[[ 15  -6  28  15   1  -2]
 [ 13 -12  -9  17  -1  -5]
 [ 18  19  -3 -25  17  39]
 [ 24 -25 -15   1 -14 -26]
 [ 11  10 -11  27   8   8]
 [ 12   5  -3  12  15  24]
 [ 10  -8  -9  14   3   1]
 [ 14  11  -9  -2  -1   0]
 [  4  -8 -34  11  -9 -20]
 [ -1  14 -18 -20  -8 -10]
 [ 20   1  -6   1  -1  -2]]
|
[[ -2  -5  39 -26   8  24   1   0 -20 -10  -2]
 [  1  -1  17 -14   8  15   3  -1  -9  -8  -1]
 [ 15  17 -25   1  27  12  14  -2  11 -20   1]
 [ 28  -9  -3 -15 -11  -3  -9  -9 -34 -18  -6]
 [ -6 -12  19 -25  10   5  -8  11  -8  14   1]
 [ 15  13  18  24  11  12  10  14   4  -1  20]]

[[  6 -12  20  47   0 -21   0   6  16 -10  -9   7  -7   8  -6  21]
 [  0 -16  17  41   7 -21  -5   7   9  -9  -4   4   2  10  -8  23]]
|
[[ 21  23]
 [ -6  -8]
 [  8  10]
 [ -7   2]
 [  7   4]
 [ -9  -4]
 [-10  -9]
 [ 16   9]
 [  6   7]
 [  0  -5]
 [-21 -21]
 [  0   7]
 [ 47  41]
 [ 20  17]
 [-12 -16]
 [  6   0]]

[[  4 -18 -20  40  17 -28  -4  -1 -12]
 [-10   2   7  10  17   5   5   5  -3]
 [  9   3 -23  17  17 -12  -2 -14  -8]
 [ -9   2  13   9  17   7   4   7  -6]
 [ -5   5   6   4  17  13 -13  15  -9]
 [ -7   9   2  -2  17  -7   1  -6   2]]
|
[[-12  -3  -8  -6  -9   2]
 [ -1   5 -14   7  15  -6]
 [ -4   5  -2   4 -13   1]
 [-28   5 -12   7  13  -7]
 [ 17  17  17  17  17  17]
 [ 40  10  17   9   4  -2]
 [-20   7 -23  13   6   2]
 [-18   2   3   2   5   9]
 [  4 -10   9  -9  -5  -7]]

[[ -9 -23  30]
 [-12 -27  28]
 [-10 -28  31]
 [ -6 -24  31]
 [-46  19  48]
 [-24  10   5]]
|
[[ 30  28  31  31  48   5]
 [-23 -27 -28 -24  19  10]
 [ -9 -12 -10  -6 -46 -24]]

[[-33  15  -1   9  19  -2 -27   8   3  12  14  18   6]
 [-13 -12 -10  15 -38 -17   4 -21 -26 -10 -33 -31 -18]
 [ -5  -6  -1 -11  31 -13 -12 -18   2  -7  27  32 -23]
 [  5  33   5 -14 -33  25  -1  42  31  35  -9   8  25]]
|
[[  6 -18 -23  25]
 [ 18 -31  32   8]
 [ 14 -33  27  -9]
 [ 12 -10  -7  35]
 [  3 -26   2  31]
 [  8 -21 -18  42]
 [-27   4 -12  -1]
 [ -2 -17 -13  25]
 [ 19 -38  31 -33]
 [  9  15 -11 -14]
 [ -1 -10  -1   5]
 [ 15 -12  -6  33]
 [-33 -13  -5   5]]

[[15 41]
 [ 9 12]
 [ 8 -2]]
|
[[41 12 -2]
 [15  9  8]]

[[-20  27  12   3]
 [-14  16  19  15]
 [-17  19  24   4]
 [ -2  36  13   4]
 [-10  -7  -5  -1]
 [-25  30  10 -18]
 [-23 -14  16  29]
 [  1 -26  -1 -15]
 [-13  17  -3   5]]
|
[[  3  15   4   4  -1 -18  29 -15   5]
 [ 12  19  24  13  -5  10  16  -1  -3]
 [ 27  16  19  36  -7  30 -14 -26  17]
 [-20 -14 -17  -2 -10 -25 -23   1 -13]]

[[ 33 -13  11   3  -8   7  15  10   3   0 -22]
 [  2  37 -32  15   4  30 -13  38 -16  29  -4]
 [ -1  -3   5   5   2   3  -2   6  -2  -8   1]
 [ 10 -29 -26  22 -15  10 -22 -15 -36   7  -2]]
|
[[-22  -4   1  -2]
 [  0  29  -8   7]
 [  3 -16  -2 -36]
 [ 10  38   6 -15]
 [ 15 -13  -2 -22]
 [  7  30   3  10]
 [ -8   4   2 -15]
 [  3  15   5  22]
 [ 11 -32   5 -26]
 [-13  37  -3 -29]
 [ 33   2  -1  10]]
